Below is a small trained network, with its code and all its weights. Each question gives an input and a class and asks what happens when units are switched off, that is, made to give their printed mean instead of their output.

import numpy as np


def w(rows, s, z=0):
    codes = np.array(rows[::2]) - 128.0
    scale = np.full(codes.shape[1], s)
    scale[-1] = z or s
    return codes * scale


def norm(h):
    return h / np.sqrt((h * h).mean(-1, keepdims=True) + 1e-5)


def f(y):
    return np.maximum(y, 0)


def log_softmax(a):
    a = a - a.max(-1, keepdims=True)
    return a - np.log(np.exp(a).sum(-1, keepdims=True))


def net(x, mask):
    res = np.array(x, float).reshape(1, 6) / 4 @ E
    u = 0
    for l in range(2):
        y = f(norm(res) @ A[l][:, :-1].T + A[l][:, -1])
        res = res + np.where(mask[u : u + 11], y, B[l][:, -1]) @ B[l][:, :-1]
        u += 11
    return log_softmax(norm(res)[-1] @ U[:, :-1].T + U[:, -1])


A, B = {}, {}
E = w([
[72,176,104,95],'x0',
[164,58,80,97],'x1',
[131,141,169,54],'x2',
[1,169,50,129],'x3',
[56,67,160,204],'x4',
[174,147,47,222],'x5',
],0.0023)
A[0] = w([
[172,76,140,75,93],'L0N1',
[170,162,180,34,31],'L0N2',
[76,51,87,64,7],'L0N3',
[59,58,91,216,165],'L0N4',
[159,176,176,40,21],'L0N5',
[184,51,205,201,28],'L0N6',
[168,53,198,195,20],'L0N7',
[164,160,167,55,24],'L0N8',
[22,191,49,40,156],'L0N9',
[13,253,169,174,7],'L0N10',
[213,53,190,187,74],'L0N11',
],0.0032,0.002)
B[0] = w([
[73,193,105,180,165],'L0N1',
[164,222,122,73,168],'L0N2',
[151,49,111,104,142],'L0N3',
[151,183,142,32,235],'L0N4',
[194,172,138,58,160],'L0N5',
[107,72,221,233,185],'L0N6',
[136,98,237,236,172],'L0N7',
[136,194,126,86,152],'L0N8',
[113,77,222,223,251],'L0N9',
[4,149,89,170,187],'L0N10',
[106,104,160,192,207],'L0N11',
],0.0034,0.0023)
A[1] = w([
[205,194,168,60,123],'L1N1',
[203,136,154,36,50],'L1N2',
[88,91,203,99,123],'L1N3',
[88,67,140,85,99],'L1N4',
[110,104,164,134,140],'L1N5',
[83,100,137,97,138],'L1N6',
[134,194,139,95,213],'L1N7',
[124,100,90,119,139],'L1N8',
[92,15,96,41,3],'L1N9',
[189,161,2,204,33],'L1N10',
[114,77,101,210,154],'L1N11',
],0.0052,0.0016)
B[1] = w([
[127,73,151,21,237],'L1N1',
[39,203,204,53,207],'L1N2',
[166,172,26,135,229],'L1N3',
[126,101,66,152,175],'L1N4',
[151,120,127,173,191],'L1N5',
[124,79,79,156,185],'L1N6',
[77,45,157,106,215],'L1N7',
[174,132,120,116,151],'L1N8',
[181,30,65,116,167],'L1N9',
[211,255,71,143,225],'L1N10',
[179,171,173,41,252],'L1N11',
],0.0041,0.0024)
U = w([
[126,124,194,1,172],'0',
[6,141,125,164,187],'1',
[129,31,46,111,64],'2',
[151,197,59,159,104],'3',
[221,150,100,114,4],'4',
[183,77,220,204,220],'5',
],0.013,0.0014)

Each question gives the input, the list of numbers given to net, and the class t.
The units are the neurons (one row each of A and B). Each row of codes is followed by its name. A weight is (code - 128) times the scale printed after its matrix; where a second scale follows, it is the last column's (A, B and U).
mask holds one flag per neuron, layer by layer. A switched-off neuron (its flag False) gives its mean, the last column of its row in B, instead of its output. The means were averaged over made-up inputs and are rounded, as every weight is.
A unit's drop is (log p(t) with every unit on - log p(t) with that unit switched off) / (log p(t) with every unit on - log p(t) with every unit switched off).
The circuit of an input: a set's keep is (log p(t) with only the set's units on - log p(t) with every unit switched off) / (log p(t) with every unit on - log p(t) with every unit switched off). Starting from the 12 units with the biggest drops (on a tie, the unit counted first), units are removed one at a time, each time the one whose removal leaves the highest keep (on an exact tie, the one counted first), for as long as the keep stays at least 0.8.
units of the circuit, in order: the units of the circuit, biggest drop first
k most important neurons: the k neurons with the biggest drops, biggest first
k most important neurons of layer l: the k neurons of layer l with the biggest drops, biggest first
drop when u is switched off: that unit's drop, to one decimal
input [2,7,7,3,-2,0], class 2: most important neuron : L1N9
input [0,-6,-7,0,-8,-2], class 0: units of the circuit, in order : L1N1, L1N7
input [6,0,-7,-1,0,-5], class 1: 3 most important neurons : L0N10, L0N9, L1N10
input [-8,-5,2,-2,-5,0], class 0: units of the circuit, in order : L1N1, L1N2
input [-7,-3,2,7,0,-7], class 1: 2 most important neurons of layer 0 : L0N9, L0N10
input [6,3,-8,-2,-2,-7], class 2: 2 most important neurons : L0N4, L0N9
input [-5,-6,-5,5,8,8], class 3: 2 most important neurons of layer 1 : L1N10, L1N11
input [-8,2,-2,5,4,2], class 4: 2 most important neurons of layer 0 : L0N9, L0N4
input [4,3,-7,4,3,-5], class 2: 2 most important neurons of layer 1 : L1N9, L1N2
input [3,-7,0,1,0,-7], class 1: drop when L0N10 is switched off : 0.2
input [5,1,8,2,6,-7], class 2: drop when L1N3 is switched off : 0.2
input [5,7,-1,-4,5,-7], class 2: drop when L1N6 is switched off : 0.0
